Below are the code and all the weights of a small trained network. Each question names an input and a class and asks about switching units off, where a switched-off unit gives its printed mean instead of its output.

import numpy as np


def w(rows, s, z=0):
    codes = np.array(rows[::2]) - 128.0
    scale = np.full(codes.shape[1], s)
    scale[-1] = z or s
    return codes * scale


def f(y):
    return y / 2 * (1 + np.tanh(0.7978845608 * (y + 0.044715 * y**3)))


def log_softmax(a):
    a = a - a.max(-1, keepdims=True)
    return a - np.log(np.exp(a).sum(-1, keepdims=True))


def net(x, mask):
    res = np.array(x, float).reshape(1, 8) / 4 @ E
    y = f(res @ A[0][:, :-1].T + A[0][:, -1])
    res = res + np.where(mask, y, B[0][:, -1]) @ B[0][:, :-1]
    return log_softmax(res[-1] @ U[:, :-1].T + U[:, -1])


A, B = {}, {}
E = w([
[65,98,157,158,88,115,25,67,178,144],'x0',
[140,79,119,187,130,40,137,105,120,148],'x1',
[107,137,149,108,99,165,68,56,165,116],'x2',
[177,127,150,165,254,61,123,29,127,181],'x3',
[156,143,26,95,166,80,117,120,88,132],'x4',
[102,146,81,113,132,133,61,118,129,139],'x5',
[58,103,174,186,175,97,61,175,151,190],'x6',
[111,163,158,15,150,194,131,150,146,97],'x7',
],0.0059)
A[0] = w([
[168,123,149,111,76,189,215,145,117,107,113],'neuron 1',
[132,132,97,100,68,160,131,155,120,127,97],'neuron 2',
[134,138,135,126,89,153,152,139,117,128,36],'neuron 3',
[165,134,95,100,123,183,185,154,122,109,104],'neuron 4',
[163,127,92,83,176,132,154,122,120,113,85],'neuron 5',
[117,93,188,119,75,52,183,117,147,117,5],'neuron 6',
[166,114,51,253,190,18,103,62,119,141,30],'neuron 7',
[74,122,81,94,69,120,45,142,134,122,56],'neuron 8',
[97,109,174,173,179,118,108,204,140,132,46],'neuron 9',
[120,131,172,112,132,171,78,59,148,128,69],'neuron 10',
[159,108,157,204,106,35,176,78,134,124,163],'neuron 11',
[113,117,172,110,130,183,70,46,135,134,78],'neuron 12',
[120,130,81,96,55,171,118,166,132,101,49],'neuron 13',
[189,140,80,23,240,85,187,114,117,128,55],'neuron 14',
[115,134,176,116,140,161,87,68,141,121,117],'neuron 15',
[104,116,179,214,204,89,113,199,136,148,145],'neuron 16',
],0.013,0.0012)
B[0] = w([
[154,143,116,152,106,132,225,144,164,90,198],'neuron 1',
[127,111,145,87,81,139,140,153,148,122,175],'neuron 2',
[150,124,121,136,108,110,151,143,159,122,146],'neuron 3',
[136,164,113,100,134,135,211,156,137,127,189],'neuron 4',
[128,131,127,91,187,145,138,123,92,104,172],'neuron 5',
[154,82,135,176,149,134,105,141,109,78,151],'neuron 6',
[116,147,174,123,43,121,199,7,91,253,248],'neuron 7',
[113,78,145,67,106,116,31,130,114,130,181],'neuron 8',
[103,140,122,143,162,122,113,204,126,168,171],'neuron 9',
[114,165,124,154,164,130,101,82,193,108,171],'neuron 10',
[164,58,150,197,127,105,126,66,81,103,200],'neuron 11',
[119,158,120,150,170,138,98,74,208,120,178],'neuron 12',
[129,107,139,86,44,118,112,164,153,118,196],'neuron 13',
[141,140,69,49,214,126,104,96,30,96,232],'neuron 14',
[116,169,90,172,139,137,100,94,175,115,166],'neuron 15',
[103,146,127,182,156,138,122,204,92,204,203],'neuron 16',
],0.023,0.013)
U = w([
[161,162,55,38,225,134,138,110,60,77,150],'0',
[87,192,115,165,190,162,50,70,220,95,249],'1',
[171,154,123,95,62,160,224,188,179,60,87],'2',
[195,36,165,219,133,95,149,135,109,46,46],'3',
[130,120,186,166,101,76,157,35,75,209,83],'4',
[93,62,159,52,53,120,41,173,162,99,52],'5',
[67,134,156,192,177,126,95,253,101,188,202],'6',
],0.0049,0.0012)

Each question gives the input, the list of numbers given to net, and the class t.
The units are the neurons (one row each of A and B). Each row of codes is followed by its name. A weight is (code - 128) times the scale printed after its matrix; where a second scale follows, it is the last column's (A, B and U).
mask holds one flag per neuron, in row order. A switched-off neuron (its flag False) gives its mean, the last column of its row in B, instead of its output. The means were averaged over made-up inputs and are rounded, as every weight is.
A unit's drop is (log p(t) with every unit on - log p(t) with that unit switched off) / (log p(t) with every unit on - log p(t) with every unit switched off).
The circuit of an input: a set's keep is (log p(t) with only the set's units on - log p(t) with every unit switched off) / (log p(t) with every unit on - log p(t) with every unit switched off). Starting from the 12 units with the biggest drops (on a tie, the unit counted first), units are removed one at a time, each time the one whose removal leaves the highest keep (on an exact tie, the one counted first), for as long as the keep stays at least 0.8.
circuit, biggest first: the units of the circuit, biggest drop first
top k neurons: the k neurons with the biggest drops, biggest first
drop when u is switched off: that unit's drop, to one decimal
input [-4,5,-7,-5,-8,-4,-5,-4], class 3: top 2 neurons => neuron 11; neuron 6
input [8,1,4,7,-1,-2,6,3], class 1: circuit, biggest first => neuron 12
input [-5,-7,5,3,-8,0,5,-8], class 6: circuit, biggest first => neuron 16; neuron 7
input [6,4,-1,-2,-7,8,-5,3], class 1: top 2 neurons => neuron 12; neuron 10
input [7,-7,5,-3,8,-5,-1,0], class 5: top 2 neurons => neuron 8; neuron 13
input [2,-8,1,2,-3,-3,-5,-6], class 1: top 2 neurons => neuron 7; neuron 13
input [-7,-8,3,3,-5,1,0,0], class 0: top 3 neurons => neuron 13; neuron 7; neuron 2
input [5,-7,7,-5,-3,-2,-5,4], class 1: top 3 neurons => neuron 12; neuron 10; neuron 15
input [0,-2,-3,4,2,6,8,8], class 6: circuit, biggest first => neuron 16; neuron 9
input [4,-6,-3,5,-8,-6,-1,-4], class 3: top 2 neurons => neuron 7; neuron 11
input [6,-1,-3,-6,-5,-7,-1,-4], class 3: circuit, biggest first => neuron 6; neuron 7
input [-6,-7,-5,4,3,-8,-2,-8], class 0: top 3 neurons => neuron 14; neuron 5; neuron 4
input [6,-1,-8,-2,6,-6,1,8], class 0: drop when neuron 7 is switched off => 0.2
input [-6,0,-1,2,2,7,-7,-5], class 0: circuit, biggest first => neuron 14
input [-4,5,-8,7,-5,0,-8,4], class 0: drop when neuron 5 is switched off => 0.0
input [0,7,4,-2,1,-8,-1,1], class 3: drop when neuron 7 is switched off => 0.3
